Below are the code and all the weights of a small trained network. Each question names an input and a class and asks about switching units off, where a switched-off unit gives its printed mean instead of its output.

import numpy as np


def w(rows, s, z=0):
    codes = np.array(rows[::2]) - 128.0
    scale = np.full(codes.shape[1], s)
    scale[-1] = z or s
    return codes * scale


def f(y):
    return np.maximum(y, 0)


def log_softmax(a):
    a = a - a.max(-1, keepdims=True)
    return a - np.log(np.exp(a).sum(-1, keepdims=True))


def net(x, mask):
    res = np.array(x, float).reshape(1, 4) / 4 @ E
    y = f(res @ A[0][:, :-1].T + A[0][:, -1])
    res = res + np.where(mask, y, B[0][:, -1]) @ B[0][:, :-1]
    return log_softmax(res[-1] @ U[:, :-1].T + U[:, -1])


A, B = {}, {}
E = w([
[174,83,94,141],'x0',
[63,90,97,155],'x1',
[144,104,172,171],'x2',
[90,252,95,172],'x3',
],0.017)
A[0] = w([
[156,180,145,139,61],'N0',
[134,83,124,210,14],'N1',
[8,126,147,53,192],'N2',
[137,155,195,93,129],'N3',
[104,74,150,164,130],'N4',
[213,115,107,194,87],'N5',
[147,129,244,137,140],'N6',
[171,51,89,91,163],'N7',
[145,163,123,16,254],'N8',
[234,137,214,80,155],'N9',
[165,97,246,116,127],'N10',
[57,97,109,169,171],'N11',
[3,146,162,168,137],'N12',
[144,232,50,168,138],'N13',
[172,152,203,125,106],'N14',
],0.012,0.0066)
B[0] = w([
[138,211,164,187,163],'N0',
[91,103,160,178,154],'N1',
[88,151,81,85,212],'N2',
[141,190,117,152,174],'N3',
[68,129,150,193,175],'N4',
[121,60,190,151,166],'N5',
[174,138,200,20,193],'N6',
[66,63,114,134,228],'N7',
[179,143,44,103,228],'N8',
[201,73,164,64,233],'N9',
[140,110,192,115,214],'N10',
[89,123,98,150,189],'N11',
[28,155,112,108,217],'N12',
[128,189,117,202,248],'N13',
[252,131,179,87,175],'N14',
],0.011,0.015)
U = w([
[9,155,133,99,192],'0',
[71,6,191,211,26],'1',
[183,114,235,97,69],'2',
[94,233,140,211,2],'3',
[90,77,67,114,130],'4',
],0.011,0.0043)

Each question gives the input, the list of numbers given to net, and the class t.
The units are the neurons (one row each of A and B). Each row of codes is followed by its name. A weight is (code - 128) times the scale printed after its matrix; where a second scale follows, it is the last column's (A, B and U).
mask holds one flag per neuron, in row order. A switched-off neuron (its flag False) gives its mean, the last column of its row in B, instead of its output. The means were averaged over made-up inputs and are rounded, as every weight is.
A unit's drop is (log p(t) with every unit on - log p(t) with that unit switched off) / (log p(t) with every unit on - log p(t) with every unit switched off).
The circuit of an input: a set's keep is (log p(t) with only the set's units on - log p(t) with every unit switched off) / (log p(t) with every unit on - log p(t) with every unit switched off). Starting from the 12 units with the biggest drops (on a tie, the unit counted first), units are removed one at a time, each time the one whose removal leaves the highest keep (on an exact tie, the one counted first), for as long as the keep stays at least 0.8.
circuit, biggest first: the units of the circuit, biggest drop first
most important unit: the unit with the biggest drop
k most important neurons: the k neurons with the biggest drops, biggest first
drop when u is switched off: that unit's drop, to one decimal
input [7,-3,8,5], class 2: circuit, biggest first : N7, N5
input [4,7,-2,-1], class 1: most important unit : N8
input [-2,3,-7,4], class 3: 3 most important neurons : N13, N7, N9
input [8,1,0,3], class 1: circuit, biggest first : N5, N8
input [-7,-4,-8,-6], class 4: 2 most important neurons : N8, N2
input [5,1,7,4], class 1: 2 most important neurons : N5, N8
input [-3,8,3,-4], class 0: 3 most important neurons : N2, N12, N9
input [-6,-2,0,0], class 2: 4 most important neurons : N7, N13, N11, N6
input [8,-3,4,-6], class 1: 3 most important neurons : N7, N5, N4
input [-3,0,-7,-3], class 4: 2 most important neurons : N8, N12
input [-3,1,-8,6], class 3: drop when N13 is switched off : 1.4
input [-4,4,-6,6], class 3: drop when N12 is switched off : -0.2
input [-1,1,-3,-3], class 4: drop when N9 is switched off : -0.1
